Here is a tiny trained network, its code and every weight. The questions are about switching its units off for an input and a target symbol, where a switched-off unit gives its printed mean instead of its output.

import numpy as np


def w(rows, s, z=0):
    codes = np.array(rows[::2]) - 128.0
    scale = np.full(codes.shape[1], s)
    scale[-1] = z or s
    return codes * scale


def norm(h):
    return h / np.sqrt((h * h).mean(-1, keepdims=True) + 1e-5)


def f(y):
    return y / 2 * (1 + np.tanh(0.7978845608 * (y + 0.044715 * y**3)))


def softmax(a):
    e = np.exp(a - a.max(-1, keepdims=True))
    return e / e.sum(-1, keepdims=True)


def log_softmax(a):
    a = a - a.max(-1, keepdims=True)
    return a - np.log(np.exp(a).sum(-1, keepdims=True))


def net(x, mask):
    ids = ['Παγεζηθλμξστφψ'.index(c) for c in x.split()]
    T = len(ids)
    res = E[ids] + P[:T]
    r = norm(res)
    for j in range(2):
        rows = slice(4 * j, 4 * j + 4)
        q, k, v = (r @ M[0][rows].T for M in (Q, K, V))
        z = softmax(np.where(np.tri(T) > 0, q @ k.T / 4**0.5, -1e9)) @ v
        o = O[0][rows]
        res = res + np.where(mask[j], z, o[:, -1]) @ o[:, :-1]
    y = f(norm(res) @ A[0][:, :-1].T + A[0][:, -1])
    res = res + np.where(mask[2:10], y, B[0][:, -1]) @ B[0][:, :-1]
    return log_softmax(norm(res)[-1] @ U[:, :-1].T + U[:, -1])


Q, K, V, O, A, B = {}, {}, {}, {}, {}, {}
E = w([
[105,136,101],'Π',
[107,138,100],'α',
[107,135,103],'γ',
[105,135,107],'ε',
[148,185,205],'ζ',
[54,91,145],'η',
[126,119,144],'θ',
[35,69,119],'λ',
[153,157,155],'μ',
[202,6,111],'ξ',
[111,176,165],'σ',
[234,130,120],'τ',
[104,162,140],'φ',
[138,101,123],'ψ',
],0.023)
P = w([
[69,53,208],'0',
[66,57,207],'1',
[73,52,206],'2',
[63,80,151],'3',
[70,123,87],'4',
[78,139,72],'5',
[139,194,4],'6',
[81,162,64],'7',
[74,159,64],'8',
],0.004)
Q[0] = w([
[100,47,154],'head 1',
[193,69,133],'head 1',
[176,127,152],'head 1',
[211,216,236],'head 1',
[254,42,115],'head 2',
[41,68,75],'head 2',
[54,44,124],'head 2',
[119,132,78],'head 2',
],0.0094)
K[0] = w([
[93,58,158],'head 1',
[43,68,141],'head 1',
[60,66,209],'head 1',
[75,134,132],'head 1',
[162,152,128],'head 2',
[1,69,195],'head 2',
[26,120,199],'head 2',
[132,119,133],'head 2',
],0.014)
V[0] = w([
[19,79,116],'head 1',
[132,127,189],'head 1',
[155,35,137],'head 1',
[134,248,240],'head 1',
[46,73,216],'head 2',
[82,51,93],'head 2',
[103,217,72],'head 2',
[88,44,94],'head 2',
],0.011)
O[0] = w([
[181,254,125,172],'head 1',
[164,109,153,134],'head 1',
[121,99,21,143],'head 1',
[125,130,214,110],'head 1',
[71,68,113,255],'head 2',
[152,86,35,199],'head 2',
[151,134,126,98],'head 2',
[91,69,187,197],'head 2',
],0.0074,0.0095)
A[0] = w([
[53,125,159,197],'neuron 1',
[33,238,23,130],'neuron 2',
[101,147,252,201],'neuron 3',
[102,186,140,114],'neuron 4',
[191,200,143,253],'neuron 5',
[213,179,149,183],'neuron 6',
[12,197,151,193],'neuron 7',
[48,76,93,92],'neuron 8',
],0.012,0.0033)
B[0] = w([
[227,195,101,193],'neuron 1',
[105,84,168,229],'neuron 2',
[178,209,208,157],'neuron 3',
[245,114,48,130],'neuron 4',
[40,28,127,155],'neuron 5',
[44,23,175,149],'neuron 6',
[254,188,94,195],'neuron 7',
[52,198,171,255],'neuron 8',
],0.009)
U = w([
[94,140,103,77],'Π',
[125,72,90,38],'α',
[98,112,209,90],'γ',
[87,65,113,61],'ε',
[178,135,131,190],'ζ',
[100,97,93,204],'η',
[87,176,110,118],'θ',
[117,35,149,135],'λ',
[131,115,181,68],'μ',
[188,144,6,168],'ξ',
[179,164,140,184],'σ',
[149,21,138,255],'τ',
[64,211,139,95],'φ',
[126,98,86,19],'ψ',
],0.016,0.0053)

Each question gives the input, a string of symbols that net reads in full, and the target symbol t.
The units are the heads (4 rows each of Q, K, V and O) and the neurons (one row each of A and B). Each row of codes is followed by its name. A weight is (code - 128) times the scale printed after its matrix; where a second scale follows, it is the last column's (O, A, B and U).
mask holds one flag per unit, heads first, then neurons. A switched-off unit (its flag False) gives its mean, the last column of its rows in O or B, instead of its output. The means were averaged over made-up inputs and are rounded, as every weight is.
A unit's drop is (log p(t) with every unit on - log p(t) with that unit switched off) / (log p(t) with every unit on - log p(t) with every unit switched off).
The circuit of an input: a set's keep is (log p(t) with only the set's units on - log p(t) with every unit switched off) / (log p(t) with every unit on - log p(t) with every unit switched off). Starting from all 10 units, units are removed one at a time, each time the one whose removal leaves the highest keep (on an exact tie, the one counted first), for as long as the keep stays at least 0.8.
circuit, biggest first: the units of the circuit, biggest drop first
unit that matters most: the unit with the biggest drop
top k neurons: the k neurons with the biggest drops, biggest first
heads that matter: for each layer, one digit per head in row order, 1 if its drop is at least 0.15 and else 0, layers parted by /
drop when u is switched off: that unit's drop, to one decimal
input θ η θ ψ η ε ε μ, target γ: top 3 neurons => neuron 6; neuron 5; neuron 3
input α θ σ θ α σ ε θ, target σ: circuit, biggest first => head 1; neuron 7
input ε ε ε θ, target φ: unit that matters most => head 2
input θ θ σ ε, target σ: top 2 neurons => neuron 7; neuron 1
input ε φ Π ε γ, target ξ: top 2 neurons => neuron 7; neuron 8
input ε Π α α η ε σ Π, target σ: heads that matter => 10
input ε ε ε θ μ, target γ: circuit, biggest first => neuron 6; head 2; neuron 5
input φ σ ε η, target σ: circuit, biggest first => head 1; neuron 7; neuron 1
input ε ε α, target ξ: circuit, biggest first => head 1; neuron 8
input ε θ ε ε ε α, target ξ: circuit, biggest first => head 1; neuron 7
input ε ε η ε θ η, target φ: drop when neuron 8 is switched off => 0.5
input α α γ α ε Π, target ξ: drop when neuron 8 is switched off => 0.9
input μ θ ε ε ε ε τ, target τ: drop when head 2 is switched off => 0.1
input η μ ε, target γ: top neuron => neuron 3
